Below are the code and all the weights of a small trained network. Each question names an input and a class and asks about switching units off, where a switched-off unit gives its printed mean instead of its output.

import numpy as np


def w(rows, s, z=0):
    codes = np.array(rows[::2]) - 128.0
    scale = np.full(codes.shape[1], s)
    scale[-1] = z or s
    return codes * scale


def norm(h):
    return h / np.sqrt((h * h).mean(-1, keepdims=True) + 1e-5)


def f(y):
    return np.maximum(y, 0)


def log_softmax(a):
    a = a - a.max(-1, keepdims=True)
    return a - np.log(np.exp(a).sum(-1, keepdims=True))


def net(x, mask):
    res = np.array(x, float).reshape(1, 5) / 4 @ E
    u = 0
    for l in range(4):
        y = f(norm(res) @ A[l][:, :-1].T + A[l][:, -1])
        res = res + np.where(mask[u : u + 9], y, B[l][:, -1]) @ B[l][:, :-1]
        u += 9
    return log_softmax(norm(res)[-1] @ U[:, :-1].T + U[:, -1])


A, B = {}, {}
E = w([
[253,212,32,58,106],'x0',
[132,142,144,132,123],'x1',
[110,46,27,114,154],'x2',
[155,100,162,56,171],'x3',
[228,136,144,210,217],'x4',
],0.0059)
A[0] = w([
[255,135,154,210,151,98],'0.n1',
[130,31,221,185,197,131],'0.n2',
[59,191,152,108,135,131],'0.n3',
[81,157,158,87,69,134],'0.n4',
[116,54,230,44,203,2],'0.n5',
[83,153,91,248,78,40],'0.n6',
[59,176,137,60,133,187],'0.n7',
[99,88,169,51,130,88],'0.n8',
[157,208,51,148,73,97],'0.n9',
],0.0081,0.0042)
B[0] = w([
[137,129,27,138,178,225],'0.n1',
[50,98,98,143,146,252],'0.n2',
[126,196,128,149,101,189],'0.n3',
[127,232,107,112,185,214],'0.n4',
[184,95,86,220,1,201],'0.n5',
[193,25,108,155,75,176],'0.n6',
[137,107,73,157,181,230],'0.n7',
[129,134,79,190,145,187],'0.n8',
[183,59,140,120,78,210],'0.n9',
],0.0073,0.005)
A[1] = w([
[118,186,115,88,204,93],'1.n1',
[206,118,103,101,143,144],'1.n2',
[36,149,105,33,24,90],'1.n3',
[69,80,133,178,101,156],'1.n4',
[96,157,144,60,95,92],'1.n5',
[150,110,34,132,145,3],'1.n6',
[216,126,125,167,114,138],'1.n7',
[97,127,78,130,167,203],'1.n8',
[143,254,136,221,95,102],'1.n9',
],0.0093,0.0018)
B[1] = w([
[92,131,157,217,94,173],'1.n1',
[38,184,112,19,134,234],'1.n2',
[196,64,7,240,253,201],'1.n3',
[127,182,155,160,43,255],'1.n4',
[201,123,158,176,192,149],'1.n5',
[137,99,160,138,121,249],'1.n6',
[109,77,134,114,97,219],'1.n7',
[44,223,230,140,194,224],'1.n8',
[200,43,218,130,175,245],'1.n9',
],0.0063,0.0053)
A[2] = w([
[142,103,141,85,37,115],'2.n1',
[109,51,125,201,57,146],'2.n2',
[153,77,122,146,51,93],'2.n3',
[65,23,206,81,194,219],'2.n4',
[199,84,104,51,115,109],'2.n5',
[98,64,140,93,51,3],'2.n6',
[89,83,2,138,64,126],'2.n7',
[159,90,101,80,173,167],'2.n8',
[127,139,121,154,207,133],'2.n9',
],0.0087,0.0028)
B[2] = w([
[179,188,64,167,188,151],'2.n1',
[222,143,166,154,91,253],'2.n2',
[159,60,162,150,142,168],'2.n3',
[100,254,113,68,99,194],'2.n4',
[97,85,174,109,88,200],'2.n5',
[98,137,111,116,146,145],'2.n6',
[177,135,194,139,157,236],'2.n7',
[91,86,157,134,156,197],'2.n8',
[130,150,83,239,176,195],'2.n9',
],0.0093,0.0063)
A[3] = w([
[217,115,80,66,178,81],'3.n1',
[11,211,44,79,161,247],'3.n2',
[140,209,159,97,160,195],'3.n3',
[158,109,95,35,147,211],'3.n4',
[185,141,70,92,80,132],'3.n5',
[209,98,255,98,123,131],'3.n6',
[129,213,175,82,145,252],'3.n7',
[220,133,77,233,83,226],'3.n8',
[93,146,198,235,145,159],'3.n9',
],0.0078,0.0015)
B[3] = w([
[10,212,93,220,10,178],'3.n1',
[216,52,177,58,119,163],'3.n2',
[169,85,129,112,168,161],'3.n3',
[64,64,229,215,88,169],'3.n4',
[52,221,142,144,2,144],'3.n5',
[66,134,147,65,201,212],'3.n6',
[159,95,134,61,163,162],'3.n7',
[180,107,92,24,184,254],'3.n8',
[72,136,89,38,78,248],'3.n9',
],0.0076,0.0086)
U = w([
[69,159,128,133,60,156],'0',
[135,165,27,165,249,24],'1',
[208,77,140,85,151,88],'2',
[126,141,132,79,193,250],'3',
],0.013,0.0023)

Each question gives the input, the list of numbers given to net, and the class t.
The units are the neurons (one row each of A and B). Each row of codes is followed by its name. A weight is (code - 128) times the scale printed after its matrix; where a second scale follows, it is the last column's (A, B and U).
mask holds one flag per neuron, layer by layer. A switched-off neuron (its flag False) gives its mean, the last column of its row in B, instead of its output. The means were averaged over made-up inputs and are rounded, as every weight is.
A unit's drop is (log p(t) with every unit on - log p(t) with that unit switched off) / (log p(t) with every unit on - log p(t) with every unit switched off).
The circuit of an input: a set's keep is (log p(t) with only the set's units on - log p(t) with every unit switched off) / (log p(t) with every unit on - log p(t) with every unit switched off). Starting from the 12 units with the biggest drops (on a tie, the unit counted first), units are removed one at a time, each time the one whose removal leaves the highest keep (on an exact tie, the one counted first), for as long as the keep stays at least 0.8.
circuit, biggest first: the units of the circuit, biggest drop first
k most important neurons: the k neurons with the biggest drops, biggest first
top k neurons in layer l: the k neurons of layer l with the biggest drops, biggest first
drop when u is switched off: that unit's drop, to one decimal
input [-1,-7,4,-4,-5], class 1: circuit, biggest first : 1.n3
input [5,-6,0,1,5], class 0: 3 most important neurons : 0.n9; 1.n2; 0.n2
input [2,1,-3,-8,6], class 2: top 2 neurons in layer 1 : 1.n7; 1.n3
input [-2,2,6,6,-6], class 1: top 4 neurons in layer 1 : 1.n3; 1.n8; 1.n7; 1.n2
input [2,6,1,-3,-1], class 2: 2 most important neurons : 0.n9; 2.n3
input [-5,-7,0,7,-3], class 2: 3 most important neurons : 0.n5; 2.n2; 3.n1
input [-4,-1,-1,1,1], class 0: 2 most important neurons : 0.n2; 0.n9
input [-7,3,4,2,7], class 0: 3 most important neurons : 0.n2; 1.n3; 3.n9
input [-4,5,-3,-7,4], class 2: 2 most important neurons : 0.n6; 3.n8
input [3,4,5,-5,-6], class 1: 2 most important neurons : 1.n3; 0.n5
input [7,6,-4,5,-8], class 1: 2 most important neurons : 1.n3; 1.n5
input [6,0,-5,0,-4], class 0: 4 most important neurons : 0.n9; 1.n8; 3.n1; 2.n7
input [-6,-8,5,-7,-4], class 2: 4 most important neurons : 0.n6; 2.n2; 3.n1; 1.n2
input [1,5,-3,3,4], class 1: most important neuron : 0.n1
input [6,2,3,4,1], class 0: top 3 neurons in layer 3 : 3.n1; 3.n8; 3.n4
input [-3,4,-4,1,5], class 1: 3 most important neurons : 0.n1; 2.n9; 1.n2
input [2,1,3,-8,-6], class 2: 2 most important neurons : 0.n6; 0.n9
input [5,-2,-3,-8,-7], class 2: top 4 neurons in layer 0 : 0.n9; 0.n2; 0.n6; 0.n1
input [-6,5,2,4,0], class 0: top 2 neurons in layer 0 : 0.n2; 0.n9
input [-2,4,0,-4,0], class 2: circuit, biggest first : 0.n6
input [7,7,3,-4,7], class 0: top 3 neurons in layer 1 : 1.n2; 1.n3; 1.n7
input [4,-4,3,-6,-8], class 1: drop when 1.n3 is switched off : 1.4
input [8,-4,7,-5,5], class 0: drop when 3.n1 is switched off : 0.1
input [3,6,-3,-3,-7], class 1: drop when 1.n3 is switched off : 0.2
